Below are the code and all the weights of a small trained network. Each question names an input and a target symbol and asks about switching units off, where a switched-off unit gives its printed mean instead of its output.

import numpy as np


def w(rows, s, z=0):
    codes = np.array(rows[::2]) - 128.0
    scale = np.full(codes.shape[1], s)
    scale[-1] = z or s
    return codes * scale


def norm(h):
    return h / np.sqrt((h * h).mean(-1, keepdims=True) + 1e-5)


def f(y):
    return np.maximum(y, 0)


def softmax(a):
    e = np.exp(a - a.max(-1, keepdims=True))
    return e / e.sum(-1, keepdims=True)


def log_softmax(a):
    a = a - a.max(-1, keepdims=True)
    return a - np.log(np.exp(a).sum(-1, keepdims=True))


def net(x, mask):
    ids = ['ΓΘΞΠαβδεζηλμτφω'.index(c) for c in x.split()]
    T = len(ids)
    res = E[ids] + P[:T]
    u = 0
    for l in range(2):
        r = norm(res)
        for j in range(2):
            rows = slice(3 * j, 3 * j + 3)
            q, k, v = (r @ M[l][rows].T for M in (Q, K, V))
            z = softmax(np.where(np.tri(T) > 0, q @ k.T / 3**0.5, -1e9)) @ v
            o = O[l][rows]
            res = res + np.where(mask[u + j], z, o[:, -1]) @ o[:, :-1]
        u += 2
        y = f(norm(res) @ A[l][:, :-1].T + A[l][:, -1])
        res = res + np.where(mask[u : u + 4], y, B[l][:, -1]) @ B[l][:, :-1]
        u += 4
    return log_softmax(norm(res)[-1] @ U[:, :-1].T + U[:, -1])


Q, K, V, O, A, B = {}, {}, {}, {}, {}, {}
E = w([
[126,48,116,125],'Γ',
[155,113,121,105],'Θ',
[148,106,121,111],'Ξ',
[147,90,120,113],'Π',
[150,105,118,106],'α',
[142,86,115,117],'β',
[150,99,122,106],'δ',
[147,116,115,114],'ε',
[133,70,123,121],'ζ',
[158,109,112,119],'η',
[224,129,143,254],'λ',
[145,98,177,73],'μ',
[135,69,195,68],'τ',
[130,174,149,55],'φ',
[138,178,213,67],'ω',
],0.0087)
P = w([
[103,171,2,68],'0',
[164,109,67,61],'1',
[146,89,106,89],'2',
[121,76,142,107],'3',
[116,77,159,114],'4',
[115,85,171,122],'5',
[112,88,186,125],'6',
[112,93,193,128],'7',
[113,102,206,125],'8',
[116,110,220,132],'9',
[118,107,216,124],'10',
[119,112,222,127],'11',
],0.0069)
Q[0] = w([
[22,168,69,142],'L0H0',
[88,196,195,148],'L0H0',
[2,129,31,120],'L0H0',
[36,208,41,159],'L0H1',
[206,189,129,63],'L0H1',
[72,145,63,183],'L0H1',
],0.0043)
K[0] = w([
[62,14,116,94],'L0H0',
[152,24,86,157],'L0H0',
[125,67,108,27],'L0H0',
[113,148,244,36],'L0H1',
[74,229,167,148],'L0H1',
[4,93,170,30],'L0H1',
],0.004)
V[0] = w([
[122,166,142,58],'L0H0',
[234,80,129,248],'L0H0',
[226,134,151,254],'L0H0',
[177,214,184,182],'L0H1',
[49,97,26,9],'L0H1',
[71,113,154,101],'L0H1',
],0.0051)
O[0] = w([
[147,178,91,120,149],'L0H0',
[56,1,157,191,105],'L0H0',
[23,78,166,189,53],'L0H0',
[77,61,168,184,14],'L0H1',
[196,188,22,47,253],'L0H1',
[149,115,149,46,131],'L0H1',
],0.005,0.0051)
A[0] = w([
[48,75,114,143,4],'L0N0',
[143,148,186,72,157],'L0N1',
[150,173,184,161,249],'L0N2',
[3,96,159,138,52],'L0N3',
],0.0058,0.0021)
B[0] = w([
[120,211,95,122,137],'L0N0',
[193,50,4,164,254],'L0N1',
[93,9,20,43,177],'L0N2',
[67,216,53,47,145],'L0N3',
],0.003,0.0035)
Q[1] = w([
[174,113,170,93],'L1H0',
[63,147,118,194],'L1H0',
[33,151,119,128],'L1H0',
[231,33,156,111],'L1H1',
[52,247,101,98],'L1H1',
[165,95,88,177],'L1H1',
],0.011)
K[1] = w([
[139,106,123,172],'L1H0',
[103,121,122,74],'L1H0',
[127,191,97,95],'L1H0',
[135,135,249,129],'L1H1',
[98,129,84,140],'L1H1',
[142,150,154,83],'L1H1',
],0.016)
V[1] = w([
[162,111,155,123],'L1H0',
[110,133,166,193],'L1H0',
[126,140,126,1],'L1H0',
[106,225,136,101],'L1H1',
[214,78,133,218],'L1H1',
[151,120,107,194],'L1H1',
],0.0076)
O[1] = w([
[140,118,123,161,156],'L1H0',
[200,148,143,171,2],'L1H0',
[46,31,93,91,250],'L1H0',
[105,160,164,89,117],'L1H1',
[127,123,32,254,106],'L1H1',
[86,144,104,201,74],'L1H1',
],0.007,0.0052)
A[1] = w([
[115,150,165,231,204],'L1N0',
[142,194,205,100,59],'L1N1',
[2,116,206,180,251],'L1N2',
[64,181,128,45,121],'L1N3',
],0.0098,0.002)
B[1] = w([
[50,120,126,60,163],'L1N0',
[14,179,135,149,136],'L1N1',
[138,115,28,2,139],'L1N2',
[96,95,45,127,254],'L1N3',
],0.0093,0.0061)
U = w([
[138,121,135,153,22],'Γ',
[26,24,146,101,162],'Θ',
[124,132,136,153,33],'Ξ',
[132,125,137,146,18],'Π',
[226,205,120,145,143],'α',
[218,86,187,146,108],'β',
[118,141,136,143,3],'δ',
[123,143,136,142,15],'ε',
[122,152,37,45,223],'ζ',
[90,155,63,254,239],'η',
[131,136,127,141,11],'λ',
[113,148,125,148,5],'μ',
[112,212,225,107,247],'τ',
[192,111,166,157,132],'φ',
[154,94,132,158,15],'ω',
],0.0093,0.0037)

Each question gives the input, a string of symbols that net reads in full, and the target symbol t.
The units are the heads (3 rows each of Q, K, V and O) and the neurons (one row each of A and B). Each row of codes is followed by its name. A weight is (code - 128) times the scale printed after its matrix; where a second scale follows, it is the last column's (O, A, B and U).
mask holds one flag per unit, layer by layer, with each layer's heads first. A switched-off unit (its flag False) gives its mean, the last column of its rows in O or B, instead of its output. The means were averaged over made-up inputs and are rounded, as every weight is.
A unit's drop is (log p(t) with every unit on - log p(t) with that unit switched off) / (log p(t) with every unit on - log p(t) with every unit switched off).
unit that matters most: the unit with the biggest drop
k most important neurons of layer l: the k neurons of layer l with the biggest drops, biggest first
heads that matter: for each layer, one digit per head in row order, 1 if its drop is at least 0.15 and else 0, layers parted by /
drop when u is switched off: that unit's drop, to one decimal
input δ ε Π λ α, target η: most important neuron of layer 1 -> [L1N0]
input Γ α Π Ξ Θ ζ ε ω ζ Ξ λ η, target η: heads that matter -> 11 / 11
input ζ ω Γ δ Γ β ω λ, target τ: 2 most important neurons of layer 1 -> [L1N1; L1N0]
input Γ β λ β τ, target β: heads that matter -> 10 / 11
input τ μ λ Ξ Π, target η: heads that matter -> 11 / 11
input Γ Θ ζ Γ α λ, target η: heads that matter -> 10 / 11
input Γ μ ε Γ δ τ η α λ α β, target η: heads that matter -> 11 / 11
input η ε Γ λ ω η δ, target τ: 2 most important neurons of layer 1 -> [L1N1; L1N3]
input μ τ Γ δ λ φ, target α: heads that matter -> 10 / 11
input Θ τ δ ω α Γ α λ λ, target Θ: heads that matter -> 11 / 00
input τ β β λ μ ζ α τ Γ, target β: heads that matter -> 10 / 10
input τ μ Θ β λ ζ Θ ω Ξ τ, target τ: 2 most important neurons of layer 1 -> [L1N3; L1N1]
input λ Π ω Ξ Γ ω Θ τ μ τ Π, target β: heads that matter -> 01 / 10
input Π μ φ Γ Π Γ Γ Θ Π λ Γ ζ, target η: heads that matter -> 00 / 11
input φ ω μ ζ τ η λ ζ, target η: most important neuron of layer 1 -> [L1N0]
input Π λ μ Ξ ω ε, target τ: heads that matter -> 11 / 10
input λ η φ φ Γ Γ, target α: heads that matter -> 01 / 10
input ζ Γ λ ζ Θ, target η: heads that matter -> 10 / 11
input η μ α Π α ζ Π Π τ λ δ ε, target η: heads that matter -> 11 / 11
input λ φ ω η ω Γ, target τ: unit that matters most -> L1H0
input λ δ Γ φ, target α: heads that matter -> 00 / 11
input Π Γ μ β δ λ μ μ τ, target β: 2 most important neurons of layer 0 -> [L0N1; L0N2]
input Π ζ μ λ ε η τ ε μ, target β: drop when L1H0 is switched off -> 0.8
input Θ Ξ ω ω ω β Ξ Γ ζ ζ λ ε, target η: drop when L1H0 is switched off -> 0.3
input μ Γ λ η λ, target Θ: drop when L0H1 is switched off -> 0.1
input Π β τ ε ε ζ Θ λ, target η: drop when L0N1 is switched off -> 0.7
input η α δ λ Γ, target η: most important neuron of layer 0 -> [L0N1]
